Below are the code and all the weights of a small trained network. Each question names an input and a class and asks about switching units off, where a switched-off unit gives its printed mean instead of its output.

import numpy as np


def w(rows, s, z=0):
    codes = np.array(rows[::2]) - 128.0
    scale = np.full(codes.shape[1], s)
    scale[-1] = z or s
    return codes * scale


def norm(h):
    return h / np.sqrt((h * h).mean(-1, keepdims=True) + 1e-5)


def f(y):
    return np.maximum(y, 0)


def log_softmax(a):
    a = a - a.max(-1, keepdims=True)
    return a - np.log(np.exp(a).sum(-1, keepdims=True))


def net(x, mask):
    res = np.array(x, float).reshape(1, 8) / 4 @ E
    u = 0
    for l in range(3):
        y = f(norm(res) @ A[l][:, :-1].T + A[l][:, -1])
        res = res + np.where(mask[u : u + 10], y, B[l][:, -1]) @ B[l][:, :-1]
        u += 10
    return log_softmax(norm(res)[-1] @ U[:, :-1].T + U[:, -1])


A, B = {}, {}
E = w([
[161,91,116,94,11],'x0',
[38,101,199,111,139],'x1',
[166,77,250,213,24],'x2',
[133,1,108,104,128],'x3',
[83,79,101,136,147],'x4',
[41,196,196,97,125],'x5',
[152,50,87,150,135],'x6',
[15,143,82,236,74],'x7',
],0.0063)
A[0] = w([
[92,88,151,57,153,137],'L0N1',
[139,112,248,117,134,132],'L0N2',
[187,72,106,92,123,131],'L0N3',
[142,159,112,131,181,27],'L0N4',
[86,95,140,120,51,26],'L0N5',
[136,144,115,146,169,48],'L0N6',
[107,89,116,38,159,16],'L0N7',
[135,159,35,151,144,4],'L0N8',
[85,173,142,148,129,95],'L0N9',
[117,130,149,123,139,37],'L0N10',
],0.014,0.0039)
B[0] = w([
[87,211,94,158,195,220],'L0N1',
[77,89,204,43,95,238],'L0N2',
[251,90,80,191,205,254],'L0N3',
[77,158,131,98,71,165],'L0N4',
[86,154,205,148,25,191],'L0N5',
[88,130,105,104,109,148],'L0N6',
[125,215,119,198,160,207],'L0N7',
[72,98,120,2,122,195],'L0N8',
[194,109,94,109,171,189],'L0N9',
[104,135,123,99,125,132],'L0N10',
],0.0096,0.0057)
A[1] = w([
[87,57,163,47,75,4],'L1N1',
[46,5,78,196,184,149],'L1N2',
[103,111,107,172,172,27],'L1N3',
[154,141,248,156,161,79],'L1N4',
[134,155,152,61,86,100],'L1N5',
[79,124,169,124,64,98],'L1N6',
[162,183,114,238,118,210],'L1N7',
[130,128,129,131,127,97],'L1N8',
[99,127,153,168,180,140],'L1N9',
[2,66,112,200,93,89],'L1N10',
],0.0088,0.004)
B[1] = w([
[158,185,112,177,113,184],'L1N1',
[254,135,107,170,101,248],'L1N2',
[137,159,102,150,153,148],'L1N3',
[35,70,157,127,150,207],'L1N4',
[158,193,131,187,159,196],'L1N5',
[76,173,147,170,101,214],'L1N6',
[146,188,107,133,188,252],'L1N7',
[143,134,131,122,95,128],'L1N8',
[115,159,90,115,152,187],'L1N9',
[198,162,147,196,88,233],'L1N10',
],0.0089,0.0039)
A[2] = w([
[126,88,89,140,178,97],'L2N1',
[208,81,217,97,142,45],'L2N2',
[107,109,165,122,2,41],'L2N3',
[186,16,110,118,90,82],'L2N4',
[102,157,131,140,115,76],'L2N5',
[54,78,89,218,137,60],'L2N6',
[133,170,166,43,108,41],'L2N7',
[117,169,40,182,82,252],'L2N8',
[98,109,105,57,133,78],'L2N9',
[100,106,113,118,101,106],'L2N10',
],0.009,0.0041)
B[2] = w([
[184,144,197,148,36,159],'L2N1',
[114,11,133,132,88,162],'L2N2',
[183,165,127,178,59,170],'L2N3',
[191,54,25,24,195,170],'L2N4',
[158,100,134,111,148,143],'L2N5',
[228,163,162,148,128,140],'L2N6',
[162,133,117,202,116,152],'L2N7',
[203,197,172,1,133,253],'L2N8',
[115,150,151,128,245,142],'L2N9',
[128,120,151,119,109,131],'L2N10',
],0.0063,0.0072)
U = w([
[179,155,76,140,175,148],'0',
[95,126,197,160,19,132],'1',
[41,59,70,151,85,7],'2',
[25,145,122,65,163,145],'3',
[173,5,111,106,115,138],'4',
],0.019,0.013)

Each question gives the input, the list of numbers given to net, and the class t.
The units are the neurons (one row each of A and B). Each row of codes is followed by its name. A weight is (code - 128) times the scale printed after its matrix; where a second scale follows, it is the last column's (A, B and U).
mask holds one flag per neuron, layer by layer. A switched-off neuron (its flag False) gives its mean, the last column of its row in B, instead of its output. The means were averaged over made-up inputs and are rounded, as every weight is.
A unit's drop is (log p(t) with every unit on - log p(t) with that unit switched off) / (log p(t) with every unit on - log p(t) with every unit switched off).
The circuit of an input: a set's keep is (log p(t) with only the set's units on - log p(t) with every unit switched off) / (log p(t) with every unit on - log p(t) with every unit switched off). Starting from the 12 units with the biggest drops (on a tie, the unit counted first), units are removed one at a time, each time the one whose removal leaves the highest keep (on an exact tie, the one counted first), for as long as the keep stays at least 0.8.
circuit, biggest first: the units of the circuit, biggest drop first
k most important neurons: the k neurons with the biggest drops, biggest first
top k neurons in layer l: the k neurons of layer l with the biggest drops, biggest first
drop when u is switched off: that unit's drop, to one decimal
input [-5,1,-3,1,-5,-5,-5,6], class 3: circuit, biggest first	[L0N8]
input [-1,-6,3,-4,-4,-8,8,4], class 4: circuit, biggest first	[L0N1 L0N7]
input [0,-8,0,-4,7,-8,8,0], class 4: circuit, biggest first	[L0N8 L0N1]
input [-1,3,4,-3,-4,5,8,-6], class 1: circuit, biggest first	[L0N2 L1N1]
input [2,1,3,5,-2,4,-3,-8], class 3: 4 most important neurons	[L0N1 L1N4 L1N2 L0N2]
input [-3,3,4,-1,7,0,4,-8], class 3: top 3 neurons in layer 0	[L0N2 L0N1 L0N7]
input [-1,5,1,1,-4,-6,5,8], class 1: top 2 neurons in layer 1	[L1N6 L1N10]
input [5,-4,-1,-3,7,2,5,3], class 1: 2 most important neurons	[L0N5 L0N3]
input [6,-4,-8,0,-4,-6,5,-1], class 4: top 2 neurons in layer 0	[L0N8 L0N1]
input [5,8,3,1,1,-2,-1,-6], class 1: 2 most important neurons	[L0N2 L0N5]
input [1,4,-2,2,-1,-1,-6,0], class 3: 3 most important neurons	[L0N3 L0N2 L1N2]
input [-6,1,-2,-5,-8,3,-6,-1], class 3: circuit, biggest first	[L0N3 L1N2]
input [2,2,-2,4,4,-8,8,-7], class 0: circuit, biggest first	[L0N7 L0N2]
input [7,2,-4,-3,8,-4,6,3], class 4: circuit, biggest first	[L0N1]
input [-6,0,4,6,6,7,2,-7], class 3: circuit, biggest first	[L0N2 L0N1]
input [3,-6,2,-6,2,1,-3,-6], class 1: 2 most important neurons	[L0N1 L2N4]
input [7,8,-5,-8,0,0,8,8], class 1: 2 most important neurons	[L0N3 L0N5]
input [6,-6,-5,8,4,-6,-7,5], class 4: 2 most important neurons	[L0N8 L0N1]
input [-4,0,1,2,-8,0,0,-4], class 4: top 3 neurons in layer 0	[L0N5 L0N3 L0N7]
input [2,7,-6,2,-4,0,1,8], class 0: top 2 neurons in layer 0	[L0N2 L0N9]
input [-2,8,-4,8,-1,8,8,5], class 0: most important neuron	[L1N2]
input [-6,-1,-8,-6,2,-1,0,-8], class 3: top 2 neurons in layer 0	[L0N3 L0N4]
input [0,-5,-8,-5,8,-1,3,-3], class 3: top 2 neurons in layer 0	[L0N8 L0N4]
input [7,4,2,-5,-5,-1,6,-6], class 4: drop when L0N3 is switched off	0.8
input [1,1,-1,7,5,8,8,5], class 1: drop when L0N5 is switched off	0.5
input [-6,-5,-8,-5,5,4,3,1], class 3: drop when L0N3 is switched off	0.1
input [-1,-8,6,-6,3,4,0,-4], class 1: drop when L0N3 is switched off	0.1
